What can hang from each mark
Q_8: Q_121 Q_911
Q_527: Q_666 Q_798
Q_551: Q_602
Q_602: Q_527
Q_655: Q_121 Q_527
Q_911: Q_121 Q_892
Q_121: Q_8 Q_892
Q_892: Q_7 Q_8 Q_121 Q_666
Q_666: Q_121 Q_655 Q_892
Q_798: Q_7 Q_527 Q_551 Q_892 Q_911
Q_7: Q_8 Q_602

Each row was made from one small tree. Brackets hold a mark, then the marks that hang from it, in the order of their numbers. Every link used is in the known rows. Write each row's tree.
Each row is shifted at random along 8 fixed directions that mean nothing.
Known rows
{Q_8 Q_121 {Q_911 {Q_892 {Q_7 {Q_602 {Q_527 Q_798}}} Q_666}}}: [-20.7 -43.1 -27.3   0.1  15.1   8.9 -18.5   0.1   5.9  21.4  -0.3  32.5
 -17.2  44.2   7.4  -4.2   6.3 -17.3 -16.2  -6.0 -13.3 -33.0 -24.1 -17.1
   3.2 -17.3 -28.8  35.8  44.3 -12.5  11.2 -12.7 -13.1  32.2 -20.9  42.5
 -21.8  -0.5 -18.1  -2.2   1.8 -30.8]
{Q_527 {Q_666 {Q_121 {Q_892 Q_8}}} Q_798}: [  1.5 -30.0  -7.1  -9.9  14.8 -13.8  36.0  22.7  10.7  -8.4   3.6   7.2
 -40.8 -12.0 -15.7  28.6  10.3   8.3 -17.3 -21.0  21.9   9.1 -17.1 -17.5
  13.8  -0.7  -6.4  32.5 -21.1 -11.1 -60.6 -11.1 -19.1 -21.5 -16.6  16.9
  -1.5   7.5  28.6  16.1  30.8  -6.0]
{Q_666 {Q_121 Q_8} Q_655 Q_892}: [ 17.9  -1.9  -2.1  17.6  46.7  -3.4   0.6  10.8  16.4  21.8  18.8  22.1
 -38.9   0.4   2.7  -3.6   7.4 -43.1 -49.2  52.7  -7.2  19.1  20.5   6.5
  24.9   7.3  33.7  21.1 -13.8  -8.5 -38.4 -23.1  26.0  32.6   0.9 -22.6
  11.8  49.1  30.4  -6.4  47.5   6.4]
{Q_8 Q_121 {Q_911 {Q_892 {Q_666 {Q_655 {Q_527 Q_798}}}}}}: [  1.9 -17.9 -24.4  10.7  -9.0 -23.0  50.6 -12.7 -14.2  -3.2 -13.1  36.8
   1.7  40.5  24.8  20.9  -5.5 -10.8  30.0   0.0   4.4  28.7 -42.7  -3.1
  -2.9  -4.0  13.7  -3.2   2.6   1.5  20.7   4.7   9.2 -12.4  -8.0 -11.2
 -17.1   6.9  -3.0 -10.8  25.0  -1.5]
{Q_655 {Q_121 {Q_892 Q_7}}}: [ -5.8 -53.4   4.1  55.3  42.1  19.2  36.2   2.8   5.3 -19.9   7.4  28.0
 -44.5  17.6  28.2  31.1 -10.5 -23.9 -34.1  49.1  42.9 -20.6 -10.6 -18.3
  30.0  -0.6 -14.7  15.7  14.4 -12.9 -17.0 -18.7  20.8  10.5   7.0  17.9
 -19.3  -7.0   8.8   8.3  35.9 -14.2]
{Q_798 {Q_7 Q_8} {Q_551 {Q_602 {Q_527 {Q_666 Q_655 Q_892}}}}}: [ 37.9 -14.1 -18.7   8.5   1.4  -6.9 -27.3 -14.6 -19.4  -7.8  14.6   9.8
  13.7  -6.5  23.8  -6.5 -11.0   2.3 -41.2  35.2 -30.1 -29.2  18.6  26.9
  21.4  10.7  16.7 -11.2  19.2   2.3 -19.1 -25.5 -25.7  -2.0  19.5  -5.8
  24.7  14.0  -9.8  34.3  20.7   6.9]
{Q_666 {Q_121 {Q_8 Q_911}} {Q_655 Q_527} Q_892}: [ 20.3 -33.6 -13.0 -18.3  13.3 -45.4   8.0   5.9   7.2  17.1  17.3  38.7
 -24.6  35.5  17.2 -24.1  48.8   3.5 -29.4  12.5 -32.7 -12.3   9.6  21.1
  -3.7  -4.8  21.9  37.2  24.4 -60.4  -3.0 -19.0 -41.5  18.1 -18.1   9.9
  -6.5  27.1  29.7   0.9  30.9 -14.3]
{Q_8 {Q_911 Q_121 {Q_892 {Q_7 Q_602} {Q_666 {Q_655 Q_527}}}}}: [  3.9 -19.9  -7.1  16.4 -15.0  -7.7  -3.4   4.1 -15.4  -6.8 -25.2   4.2
  16.4  16.5  10.1  -0.4  -9.2 -17.9  -3.8   0.2  -4.6  -5.7   7.6  -2.7
  -0.1  -1.6  -7.2 -11.1 -10.0  15.5   6.3  15.8  33.5  -8.9   5.5  10.1
 -25.4  21.7 -10.7  -2.4 -12.4  10.4]
{Q_911 Q_121 {Q_892 {Q_7 Q_8 Q_602} {Q_666 Q_655}}}: [  3.1  27.9 -20.4 -22.6 -10.0 -25.2  -5.8  -3.4  -2.1  39.9   6.9  42.9
  40.4  24.3  14.9   6.5  -3.5 -23.6 -26.0  47.1 -44.3   9.3  25.6  16.0
 -35.0  -3.7  24.7  33.5  -5.3   0.8  18.7 -24.5 -35.0   2.1  -4.3  10.5
 -11.8  -8.2 -27.6   2.9   4.1 -15.1]
{Q_8 {Q_121 {Q_892 Q_7 Q_666}} Q_911}: [ -9.2 -28.6   4.4  14.9   2.9   3.8  22.2  14.7  -8.6 -21.1 -16.9  -8.4
  11.4   4.7   5.2  25.8 -20.7 -10.6 -12.8   8.8  -6.3 -16.7 -21.7   7.2
  11.4  15.0  18.1 -26.6   2.0  12.7 -30.9  14.2  20.2   3.6   7.8  -4.4
  -1.1   8.8  -2.9   5.8 -17.9   0.8]
{Q_911 Q_121 {Q_892 {Q_7 Q_602} Q_8 {Q_666 Q_655}}}: [ 14.9 -35.2 -10.4  12.5  26.4 -13.6 -25.0  22.3 -28.7   6.2   4.9  20.4
  -2.4   1.1  28.3 -10.3   3.3 -34.6 -56.6  34.0  17.9 -12.2  22.4   2.7
   7.0 -25.6 -35.2  28.8  -5.0 -10.2 -20.2 -49.6  -8.2  16.1 -16.3  45.1
 -33.4  -1.1   2.0  10.2  47.7 -15.4]
{Q_911 {Q_892 {Q_666 Q_655}}}: [ 18.2 -68.3  -1.5   4.6  18.2 -20.8   1.4   3.4   1.1   2.6  -0.5   4.0
 -38.6  14.2  31.4   1.9  12.5  -9.0 -27.6  13.0   9.6  -6.7  15.6  25.6
   2.1 -15.9 -17.6  25.0 -17.0 -19.7   9.0 -26.0 -30.3  -6.8 -20.9  31.6
 -21.8  24.5  36.0   1.3  62.4 -15.8]
{Q_911 {Q_121 {Q_892 Q_8}}}: [  6.2 -15.8  -0.3  20.3  10.6   3.3  43.6  -0.7   5.0 -16.9  -7.3  29.6
  -2.9  37.0  33.9  14.5 -14.1 -15.0  -4.5  36.4  15.8  -4.4   3.9  -6.9
  -9.5 -17.0  18.5  12.6 -20.7  -4.3  13.5 -18.4  -8.9   2.4  14.0  -2.1
   4.0  -1.8   6.5  -9.6  32.1  10.9]
{Q_602 {Q_527 {Q_666 Q_655} Q_798}}: [ -0.6 -34.5 -17.0  10.7  -3.6   7.8  -1.0  -9.2  29.2  15.2   2.0   2.4
  -4.0  20.6   4.4   8.4  -5.2  10.0   3.0   9.8 -32.1   1.3   8.2  -4.1
   8.4   3.4  14.8  19.0  -7.0  17.9  26.4 -11.6  -8.7  -0.5   3.3  26.0
  13.3  51.9   7.4  -1.6  27.2  18.1]
{Q_798 Q_7 {Q_892 Q_121} Q_911}: [ -3.3 -42.7  17.3  27.3  -1.3   5.9  29.9 -17.5 -26.7 -46.1 -11.3  13.9
  10.7  20.3  27.5  28.2 -19.5  10.4  -5.1  40.8 -11.3 -41.1   7.3  24.7
  -1.4   0.9   3.5 -11.2  17.2  -8.0 -11.9   0.1 -15.0   1.3  24.2 -19.4
   1.0   1.9 -30.1  13.1  -4.5 -23.7]
{Q_911 Q_121 {Q_892 Q_7 Q_8 {Q_666 Q_655}}}: [ -1.1 -32.2   0.0   3.9 -43.0 -18.2  28.3 -18.4 -32.8 -17.9 -23.1  37.6
  36.5  13.4  27.4  12.3 -13.7   7.6   7.9  14.9  -7.1 -17.0  13.6  15.4
 -14.9  -0.8  19.2  -7.3  -9.5 -16.5   6.2  -0.1 -33.1 -30.5   1.0   0.7
 -11.9  -6.5  -6.6  13.1  22.3   6.8]
{Q_602 {Q_527 Q_666 {Q_798 {Q_7 Q_8}}}}: [ -4.7 -32.2 -18.2   1.8  10.2   3.6  -5.9  -6.3   8.0 -10.6  33.9  10.5
  17.3  15.9  22.5  17.0  -0.8  21.9 -11.7  33.8 -49.1 -32.2  -1.7   1.0
  12.1   6.3  17.6  22.9  38.5 -16.0   0.6 -45.0 -71.3   7.2   2.3  48.5
  12.8  -5.2  -9.1  20.7  21.9 -13.6]
{Q_798 Q_527 Q_551 {Q_892 Q_7}}: [ 18.9 -69.3   5.5  20.3  -2.9  14.4   5.9   4.6  -2.4  -6.2  -4.3  21.1
   7.6  37.8  40.3  -0.8   0.6  21.4 -26.3  15.4 -11.3 -62.6   1.1  30.0
  -5.2  -7.2   1.0  14.1  40.4 -24.0  14.3   4.3 -52.7   6.1  -0.3  11.5
  18.4   1.4 -15.9  15.8  13.5 -20.1]
{Q_602 {Q_527 {Q_666 {Q_892 Q_8}} Q_798}}: [ -6.7 -11.3  -2.2  32.1  27.3  -1.1   8.0  28.5   3.6 -56.5  -3.6 -22.4
  21.8 -19.9  43.1  17.4 -13.1  -2.1 -29.1   9.5   8.2 -22.6 -10.2 -26.2
  31.6 -14.6   9.6 -11.9  15.2 -14.2 -42.0 -26.9 -29.6  -2.4   3.5  49.6
 -13.4 -22.7  10.6  21.9  -3.1  -1.3]
{Q_655 {Q_527 {Q_666 {Q_892 Q_8}}}}: [-30.5 -24.6  -4.0  28.3  -1.7   4.9  32.7 -19.8  39.7   2.2 -16.4  17.9
 -42.8  35.7 -12.3  -6.5 -14.8 -22.9  14.8 -23.5  12.2 -10.0  -5.0 -30.1
  -1.6  18.6  18.1   6.3   1.5  -5.7  38.8  25.3   1.9   0.8  -4.7 -15.4
   3.0  43.3  24.0  -5.9   9.3   4.2]
{Q_8 {Q_911 {Q_121 {Q_892 Q_7 Q_666}}}}: [-19.3 -34.6   2.6  -6.7  15.6   1.8  13.0   9.2  19.8  23.1  -6.6  22.3
 -36.6  42.0  -6.7   6.6   8.5 -25.0 -15.8   1.4   1.0 -11.8 -10.8 -10.8
 -11.4  -5.2 -19.4  37.4   5.7  -3.4   5.4   6.2  -0.5  22.3 -25.6  12.8
 -12.5  11.2   1.3 -12.0   9.2 -31.4]
{Q_655 {Q_121 Q_8 {Q_892 Q_666}}}: [-14.5  -5.7  -0.5  -8.0   9.2 -19.5  53.3   6.3  35.5  -3.5  -0.4  31.1
 -10.2  50.7  19.0  18.3  -2.3 -22.6 -14.7  26.1   2.5  -4.7 -11.1  -7.9
 -33.3   2.1  24.0  22.6  -2.8 -21.8  20.6 -10.1 -41.2   2.0 -21.9  13.7
  -1.8 -20.3  -2.4  -8.0  10.1 -15.0]
{Q_7 {Q_8 Q_121 {Q_911 {Q_892 Q_666}}} {Q_602 Q_527}}: [ 17.1 -38.6 -23.3 -29.7  -7.6 -21.2 -16.4  -5.4   3.2   8.2  -6.2  19.9
 -10.6  39.8  -4.6 -26.2   5.4   7.9   3.2 -30.3 -32.3 -33.3   1.8   7.7
 -20.7  -2.5  -5.1  14.5   1.5 -12.4  15.6  -2.6 -32.0   0.7  -5.9  26.4
   5.1  13.6   7.7   2.5  -3.3  20.5]
{Q_527 Q_666 {Q_798 Q_551 {Q_892 Q_7 {Q_8 Q_121}} Q_911}}: [-11.3 -10.1  10.1 -14.2 -13.7   6.3  20.9  22.7  -2.1   2.8  -9.1   7.0
  10.0  -5.5 -37.1  26.0 -15.5  -4.2 -20.6 -31.4 -10.3  -0.9 -37.3  -8.8
 -13.2  15.1  12.7   8.3 -11.5  34.4 -56.6  13.6 -15.2   0.5 -20.3 -16.1
  19.6  23.6 -35.9  11.8 -27.2  -9.3]
{Q_666 {Q_121 {Q_8 Q_911}} {Q_655 {Q_527 Q_798}} {Q_892 Q_7}}: [  6.5 -17.4  -5.6   3.8 -10.8  -4.9   9.2  11.0  10.2  13.7  -7.6  31.6
   6.9  15.9 -10.4  -0.9  20.5   2.6 -16.0  -1.7 -28.7  -4.3   1.5  -8.8
  15.0   7.0  28.6   9.9   0.5  -3.6 -22.1  16.6   6.3   4.4   5.8  -4.8
   5.9  42.2   3.1  -5.9  -1.6  22.8]
{Q_602 {Q_527 {Q_666 Q_121} {Q_798 {Q_7 Q_8} {Q_911 Q_892}}}}: [ -6.0 -41.8  -6.2   9.0  18.7   9.7   2.4  -8.2 -19.1 -25.6  21.6  27.5
 -14.4  10.5   6.7  20.2  -2.1  10.1  -6.2  13.2 -16.5 -26.3 -17.4 -16.1
  20.0   2.9  -9.1  22.6  41.3 -30.5 -43.9 -22.1 -37.2  -2.5  -6.0  30.3
  -2.7 -11.2  -9.4  19.5  21.8 -18.2]
{Q_8 {Q_121 {Q_892 {Q_7 Q_602}}} Q_911}: [ -2.0 -59.1 -18.9   1.4  20.1   2.1   4.1 -11.4   8.1  26.6   6.7  37.4
 -58.8  42.4  -3.6  -3.5  14.6  -6.6 -22.8   3.8  -3.1 -36.2  -9.0  11.4
   6.3   2.2 -28.6  39.3  21.9 -17.3  13.4  -7.1  12.1  29.6   2.9  -1.1
  -5.5  30.7   9.1  -2.6  22.2 -23.2]
{Q_666 {Q_655 Q_527} {Q_892 {Q_7 Q_602} {Q_121 {Q_8 Q_911}}}}: [ 15.8  -0.6 -15.0  20.0  12.6 -32.3  21.6  16.4  -2.8   4.2 -26.2  37.4
  -6.8  36.9  21.6  -4.2  19.9 -12.5 -30.5  12.5  36.1  -1.4  12.8 -11.2
   0.4 -13.1 -32.7  24.3  -1.9  -9.0  15.1  -7.4  25.8  10.0  -1.4   5.7
 -33.7   0.8  -0.1  -0.8  14.4  -7.1]
{Q_892 {Q_666 {Q_121 Q_8} {Q_655 {Q_527 {Q_798 Q_911}}}}}: [ -2.9 -42.9  -3.3  30.1  -5.2  -9.4  54.6 -14.3   1.4 -33.3 -26.9  14.8
 -40.1  23.4   1.6  13.8  -6.0 -15.6  27.7 -12.2  33.6   5.9 -17.7 -25.6
  20.9  28.1  -7.0 -14.9 -10.3  -6.2   4.7  22.6  36.1 -20.0  -6.0 -10.2
  -8.4  25.5  15.2 -10.8  34.7  18.1]
{Q_892 {Q_7 {Q_602 Q_527}} Q_8 {Q_666 Q_121 Q_655}}: [  5.3 -12.0 -32.9 -22.2 -20.7 -50.0   0.0  -9.6  -9.0  27.6   7.1  28.3
  19.1  -9.9  -8.3 -19.7  23.2   1.2 -30.3  10.2 -53.9 -23.3  31.6  14.5
  -5.4  25.4  17.0  25.9  35.3 -34.0 -19.6  -8.7 -36.5   2.9 -16.9  20.8
  -6.8   4.6  -1.8  38.3   3.1 -18.5]
{Q_911 {Q_892 Q_7 Q_8 Q_121 Q_666}}: [-33.9 -19.4   1.6   6.3   9.7   9.6  11.8  16.5  17.8  36.9 -16.0  36.8
  -6.9  39.0  -8.3   3.3  -8.7 -43.1 -26.2   4.6   8.9  -7.9   4.5 -26.6
 -23.0 -13.3  -9.8  41.6   1.6   3.3   3.3  -8.6 -26.8  29.0 -38.1  24.3
 -22.1  -3.5 -12.6  -6.8  10.7 -29.4]
{Q_121 {Q_8 Q_911} {Q_892 Q_7 {Q_666 Q_655}}}: [  5.5 -47.3   7.1 -13.0  15.9  -0.3  -3.2  16.0  11.0  35.2  13.8  23.0
 -22.6  27.0  -2.9 -15.3   8.2 -29.2 -39.0   7.5 -32.4 -12.2  -1.6  24.0
  -9.5  13.0  -6.5  16.6 -14.1   7.0   8.2  -3.0  -2.6  28.7 -14.9   2.1
  18.5  54.1  17.8 -22.7  31.7   6.8]
{Q_7 {Q_8 Q_121 {Q_911 {Q_892 Q_666}}} {Q_602 {Q_527 Q_798}}}: [ 15.5 -53.8 -41.5 -23.8  17.3  -8.3 -15.1 -23.3 -11.8  24.8  36.6  46.9
 -37.3  19.2  -1.3 -24.8  10.7  -9.8   0.2 -19.2 -50.9 -24.7 -33.3   4.0
   8.9   6.4  -9.4  27.3  32.4 -23.7  -4.1 -22.8 -26.9  16.3  -8.4  23.4
  17.9  23.6  15.2   6.3  25.4   8.8]
{Q_7 {Q_8 Q_121 {Q_911 Q_892}} Q_602}: [  0.7 -21.1 -16.0   8.7  25.5   9.4  -3.8 -19.2   8.3  14.9  14.8  26.5
 -56.5  23.5 -11.4 -13.8 -12.7 -38.5  -4.2  -1.0 -17.7 -17.9  -6.1   0.2
  12.4  25.2  -1.2   8.3  -1.4  -1.3  -2.0  -4.2  31.8  26.5  17.6 -27.1
   1.3  34.9  12.7 -14.1   7.3   9.4]
{Q_655 {Q_121 Q_892} Q_527}: [ -0.8 -14.1 -13.8  -5.7   6.6 -24.1  58.2  -4.9  47.2  40.2   6.5  42.7
 -25.9  58.9  -6.0  12.4  26.4  -8.4 -10.7   9.2 -14.0  16.8  -6.4 -23.4
 -38.0  -3.9  29.6  58.4   7.4 -19.1  21.8   3.1 -33.7   0.4 -26.2  18.1
  -7.8   9.1   7.4  -2.4   7.7 -16.1]
{Q_121 {Q_892 {Q_8 Q_911}}}: [ -5.5   2.4  10.4  14.3  10.0  -4.9  48.7  17.2  27.0 -14.5 -19.8   7.1
  -7.5  34.3  19.2   5.8 -12.7 -28.2  -6.8   1.3   5.9  -5.1  -0.5  -7.1
 -14.5  -1.9  12.1  -1.9 -29.1  10.3  12.5  13.5   4.7   9.3  11.7 -19.0
  -6.7   4.9   6.8 -25.9  -5.9   4.8]
{Q_911 {Q_121 Q_8} {Q_892 {Q_7 Q_602} {Q_666 {Q_655 Q_527}}}}: [  2.7  -5.1 -10.6   4.8 -30.6 -35.3  47.1 -31.8 -25.5 -19.4 -25.1  42.1
  -0.2  16.4  18.2  13.8   7.6  -1.1   4.9  -6.4  24.6  -5.0   4.8 -13.8
 -15.5  21.2 -10.6   7.2   6.6 -39.2  -4.4  16.9   2.6 -40.5 -11.8  -5.1
 -32.3 -29.9   4.3  15.9  14.3  -9.5]
{Q_8 {Q_121 {Q_892 {Q_7 Q_602} Q_666}}}: [ -4.6 -37.3  -6.2   8.7   1.1  14.9 -12.4   0.1   8.7   3.1  -5.4 -19.7
   0.5 -15.2 -13.4  10.9 -16.1 -12.0 -37.7  11.2 -33.0 -36.4  11.0  10.2
  13.9  26.1  25.4 -10.7   2.7   8.0 -35.9   6.1  13.6   4.2  16.2  10.0
  11.5  35.0   4.4  19.2 -21.2   8.4]

Write each row's tree
[-16.4 -10.4  -1.4  14.7  34.5  15.8   1.2  10.9  33.4  15.7  11.6   9.0
 -24.5  48.4  -2.3  -0.6 -15.0 -38.4  -8.2  28.7 -22.7 -10.0  -4.9  -8.2
   4.8  16.1  23.8  10.2   1.0  13.0  13.7 -22.0   5.6  52.6   5.5  -4.4
   1.3  24.2  -3.2 -27.0   4.0  -0.1]
{Q_7 {Q_8 Q_121 Q_911}}
[  4.3 -22.6 -14.4 -24.7   0.0 -19.9 -18.2   9.2  24.9  28.2  14.9   3.0
  -1.4   5.9  -1.6  19.0  20.1  19.9 -37.2  25.7 -40.7  -1.4  20.9  27.9
   1.6 -12.3  10.4  47.3  -8.4   3.0   0.3 -35.5 -58.4  -3.5  -7.8  23.0
   2.3  41.0  -2.2  13.4  34.3 -30.1]
{Q_527 {Q_666 Q_655 Q_892} {Q_798 Q_7}}
[ 18.5 -39.5   1.5   7.8 -12.5 -15.0  27.3 -17.1 -16.4 -10.7  -0.5   6.5
 -16.0 -19.6  -7.3   2.4   0.1 -10.3  -1.2 -10.8 -20.7   8.2   2.4   6.7
  11.2  36.2  40.7 -19.9 -13.1 -20.0 -51.2  22.1  10.7 -30.4  -6.9 -15.0
   9.2  40.6  40.9  13.0  22.0  31.0]
{Q_911 {Q_892 {Q_666 {Q_121 Q_8} {Q_655 Q_527}}}}
[ -1.5 -26.4 -25.5  18.6 -14.3 -41.6  21.2   2.4 -22.4 -33.1 -13.8  38.7
  17.0  37.0  38.5  -5.4  -2.9  15.9  -2.0  15.8  20.1 -37.6   6.1   5.7
   0.7  -5.8 -36.3   3.5  24.1 -20.1  43.2 -23.2 -12.7  -2.2   7.7  26.8
 -34.6 -22.7 -22.6  19.3  12.9 -10.2]
{Q_892 {Q_7 {Q_602 {Q_527 {Q_666 {Q_655 Q_121}}}}} {Q_8 Q_911}}
[ 17.0 -30.3  -3.5  25.8  14.0 -18.0  28.1  13.2   9.3  -0.4 -18.5 -11.4
 -25.0  20.0  11.3  15.6  -4.4   7.2  -1.3   8.0  26.2  16.6  15.6   7.6
   9.5   7.5 -17.9  13.4 -17.7   4.9  10.4  -2.2  15.6 -11.4  -8.1   1.8
  -9.8  31.9  24.4   3.9  50.1  -2.8]
{Q_798 {Q_527 {Q_666 Q_655}}}
[ -7.4 -35.5  -9.8  10.5  -7.2 -20.5  56.1   1.5 -13.3 -25.4 -16.6  54.6
   9.1  65.9  44.7  28.1   4.0  25.1  10.5  32.9  27.5 -29.6  -7.9  13.6
 -10.6 -13.7 -18.0  21.3  13.3 -21.6  49.8 -29.0 -38.0  11.6  -1.4  11.7
 -15.5 -30.4 -15.3   1.7  29.9 -22.6]
{Q_892 Q_7 {Q_121 {Q_8 Q_911}}}
[ 11.6  10.9  -6.7 -13.5   0.4  -5.6   3.4  23.1  19.9  22.8  -8.5  15.7
 -13.1   9.5 -24.4  26.9  -1.1  -7.0 -28.1   6.7  16.6  19.2  -2.3 -11.0
   2.3   4.0  -4.7  37.1 -30.1  30.8 -33.0 -16.5 -11.6 -14.8 -17.1  -5.3
   3.1   8.5 -22.2  10.6  24.2 -13.3]
{Q_527 {Q_666 Q_655 {Q_892 Q_121}} {Q_798 {Q_7 Q_8} Q_551}}
[ 20.6 -13.7 -14.1   3.8   3.0  -2.7  -8.5   0.1   8.9  28.0  -1.6  39.3
  -7.1  30.3  -2.1 -15.7   5.9  -7.3 -23.8  22.1 -29.1 -17.7  28.4   5.7
   0.4   8.2   1.7  20.5  -1.0  -0.6   1.4   9.5  25.3   8.7  24.8  -4.7
   4.2  27.9  -2.6  -6.6   5.8  23.8]
{Q_666 {Q_121 {Q_892 {Q_7 {Q_8 Q_911} {Q_602 Q_527}}}} Q_655}
[ 14.5   6.8 -38.9 -18.1  15.5 -44.1  14.9   2.0   2.5  -0.5  14.7  36.3
 -13.9  37.7  11.9  -4.5   5.6   6.8   5.6  12.6  -9.6  -2.3  -2.6   8.2
  -9.8   0.0  -6.7  29.2  12.9 -15.2  28.5 -25.8 -23.5   6.1  -0.3  11.5
   0.1  -8.6   1.2  12.7  16.0  -7.2]
{Q_7 {Q_8 Q_911} {Q_602 {Q_527 {Q_666 Q_121}}}}
[-11.1  -7.7 -10.0  39.2 -11.5  15.5   0.2 -14.4  -1.0  -2.3  -1.4  21.5
  33.3  13.5  18.1  -1.5 -35.9 -43.4 -15.5  38.9 -31.2 -15.4  10.0  -2.1
   2.4  25.2  37.1 -29.7   5.3  14.0  22.4   6.7  26.8   2.4  22.4  -0.8
  -0.5  30.5 -21.5  -3.4 -13.6  28.8]
{Q_911 {Q_892 {Q_7 Q_602} {Q_666 {Q_655 {Q_121 Q_8} Q_527}}}}
[ 16.0 -23.0 -17.7 -23.2 -13.1 -41.0  14.9   2.5  -2.7  24.1  -9.1  20.4
  -5.2  24.7  -2.2  -5.2  28.5   1.3 -15.2 -10.2 -20.5  -1.1   4.7   9.1
 -20.9   0.5 -14.3  29.9  -0.5 -10.3   6.6   9.7  -0.9 -10.0 -14.4  14.8
 -17.5  17.5   4.0   6.0   0.4 -13.0]
{Q_8 {Q_911 {Q_121 {Q_892 {Q_7 Q_602} {Q_666 {Q_655 Q_527}}}}}}
[ 40.6 -16.7  -6.4  31.0  -2.9  -9.0  32.2  23.0  10.3 -32.4 -54.1 -30.4
   2.3  23.1  32.5  18.5  -8.7  13.9 -11.4  -8.7  47.8 -12.2  18.3  -2.9
  10.1 -15.9 -16.4 -10.9 -23.2  22.6   2.3  12.7   7.4 -18.0   7.3   4.4
  -7.9  -6.3  -1.4  11.8   4.9   9.1]
{Q_798 Q_527 {Q_551 Q_602}}
[-13.3 -24.0 -22.0 -26.5 -21.3  -7.4  12.8 -28.2  13.6   9.2   3.0  19.2
 -31.0  24.0 -44.0  22.8  -5.9  20.4  19.2 -15.7 -30.6 -17.5  -5.9   4.8
  -4.4  31.9  -8.1  28.6  -5.2  13.5  12.4  -4.1 -21.1 -10.8   7.4 -14.9
  15.1  38.3 -22.3   8.5   5.4 -11.1]
{Q_527 Q_666 {Q_798 {Q_7 {Q_8 Q_121} Q_602} Q_911}}
[-11.4 -39.1 -21.0  -6.7 -30.1   3.0   2.6 -38.0   2.8  -3.7   7.8  39.7
  24.8  32.1  27.2 -17.2 -20.8   3.9  10.5   8.7 -78.3 -71.4  -1.6  31.3
 -13.4  26.8  27.6 -18.6  38.1 -21.1  60.8  20.2 -39.2  -4.2  35.7   0.2
  30.8  13.1 -12.0   4.9 -26.8  15.9]
{Q_121 {Q_892 {Q_7 {Q_8 Q_911} {Q_602 Q_527}} Q_666}}
[ 11.7 -35.7  -2.0  17.8  29.2   8.0  -4.1  24.5   2.5   3.6   7.5   5.4
 -19.7   0.5   6.7 -13.2  -3.5 -29.7 -48.4   7.6  -9.1 -31.2   9.6   8.1
  15.1  -0.9 -19.5   7.4 -14.4  15.5 -13.5 -10.1  19.7  28.6  19.5   6.3
   1.6  36.0  12.1  -6.0   5.7  10.1]
{Q_121 {Q_892 {Q_7 Q_602} {Q_8 Q_911}}}
[ 11.1 -10.2 -12.1  11.8  13.3  19.3   9.2 -30.1  -2.9  23.3  23.2  38.1
 -16.1  -6.3 -13.1   1.5  -6.9 -20.6 -20.6  23.1 -40.8 -12.8   5.4 -15.8
   9.7  31.1  23.2  18.1  14.6  -4.5 -39.2   6.6  25.4   6.5  19.8 -11.6
  26.8  21.8  11.0  14.7   1.5  21.5]
{Q_911 {Q_121 {Q_892 {Q_7 Q_8 {Q_602 Q_527}}}}}
[  4.2 -22.0 -14.9  20.7  -2.3   3.2   3.0  -8.7 -19.3 -35.1 -15.7  -2.3
  25.3  -4.5  26.5  27.2 -13.6  27.9 -17.3   7.3  -1.2 -25.4   5.3 -12.1
  17.7 -19.2 -15.4  -6.8  20.8   4.7 -37.8  -9.2 -16.9 -12.9  16.3  26.3
  -3.1 -15.0 -16.6  35.1  -8.8  -4.6]
{Q_551 {Q_602 {Q_527 Q_666 {Q_798 Q_7 {Q_892 Q_121}}}}}
[  1.0 -43.6  12.1  10.9  39.6  17.2  -1.7  44.0  10.9   4.5  -9.9  13.9
 -24.9  62.6  21.9 -23.5  -7.0 -44.2 -32.4  -5.3  25.0 -33.5 -29.1  -9.0
 -15.9 -14.3 -34.5  17.7  28.5 -11.5  -1.5  -2.4 -14.0  45.2 -45.4  19.0
   7.1  -8.9 -17.9 -16.9  13.1 -27.6]
{Q_798 Q_527 Q_551 {Q_892 {Q_121 {Q_8 Q_911}} Q_666}}
[ 13.9 -39.6   7.4 -13.2 -16.2 -34.1  44.2  -3.3  12.4 -20.8 -25.9  30.0
 -39.0  50.0  19.2   1.3  27.3  23.7   1.0  -8.2  16.8 -26.6  18.2  17.4
 -13.8   5.7 -10.2  18.4 -17.1 -48.9   7.5  14.1 -12.4 -21.6   2.8 -13.6
 -17.2  -0.7  24.5 -13.7  28.4  -0.6]
{Q_666 {Q_121 {Q_8 Q_911} Q_892} Q_655}
[ 13.6 -36.5 -19.8  39.4   6.5 -18.6  34.0 -15.3   5.4  -9.2  -1.6  25.7
 -15.8  38.1  37.7   9.6   8.6   2.1   2.7  50.0   7.0  -0.5  19.1   6.1
  17.1   3.2  24.1  11.9  13.8 -26.7  31.0 -18.1   4.2  -1.1  14.2   5.4
 -17.4  18.9  14.5   3.2  47.8  -1.0]
{Q_666 Q_121 {Q_655 Q_527}}
[ -0.3 -39.4  -4.8  36.9  -4.4  34.6  35.3 -13.0  -9.6 -19.0  -1.8  34.6
   2.4   4.3  26.0  36.6 -24.9  -2.8  -5.3  25.3   6.0 -25.5 -31.4  -0.7
  23.2   6.1  15.5  -4.7  13.7  15.6 -16.2   2.5   2.3  -4.1  19.6 -15.9
  21.0   1.8 -26.8  14.4   5.6  -2.1]
{Q_527 {Q_798 Q_551 {Q_892 Q_7 Q_121}}}
[  7.5 -19.3   4.4  16.3  -5.7 -30.4  19.0   0.5  10.9 -28.7 -17.9   1.2
   9.0   6.4  46.9  -4.4   3.4   0.3 -24.4  24.8 -10.8 -31.1  36.0  24.8
   5.2  -3.4  26.3  -7.1 -10.8 -30.8  11.8 -13.5 -35.4  -6.7  19.8  -1.6
 -18.6   7.5  18.2   4.0  14.8  -2.9]
{Q_666 Q_655 {Q_892 Q_8}}
[ 32.4 -52.0 -28.0  22.3   6.5  -6.0   4.1 -14.0 -21.2 -27.6  -7.4  16.0
 -34.1  20.8  18.2  16.1  -0.1  23.9 -18.0  21.5  46.7 -27.4   5.5   3.7
  29.9 -11.3 -30.0  15.4  23.9  -5.2 -10.9 -24.5  -9.1  -9.3  -2.7  12.0
   4.8  -4.4  -4.1  42.4  54.5 -16.6]
{Q_798 Q_7 {Q_551 {Q_602 {Q_527 {Q_666 Q_121}}}}}
[ -4.9 -33.3 -27.5 -17.3  -4.8 -16.9 -38.7   7.4  -1.9  56.8  23.6  15.3
  26.9  -6.5 -10.0 -29.1   4.5 -27.0 -52.2  34.4 -83.1 -32.1  37.0  34.6
  -4.3  16.5  17.0  25.3  16.6   1.2   4.6 -41.9 -34.0  41.3  -8.0  32.4
   7.1  51.2 -14.2  20.0   3.3 -11.3]
{Q_892 {Q_7 Q_602} Q_8 Q_121 {Q_666 Q_655}}
[ 12.3 -11.1   5.0   3.9   7.2 -30.2   4.5  29.0 -17.6 -12.2 -18.1   0.1
   4.6  19.5   6.3   0.1   8.1   7.5 -20.8   6.5  15.2  -6.1  16.6   3.8
   3.0  -8.4 -27.5  17.1   7.9 -17.0 -32.1  -8.5 -11.3  -2.7 -17.9   3.2
 -22.2  -3.3  -4.4  13.8  28.4 -28.2]
{Q_798 Q_7 {Q_527 {Q_666 Q_655 {Q_892 {Q_8 {Q_911 Q_121}}}}}}
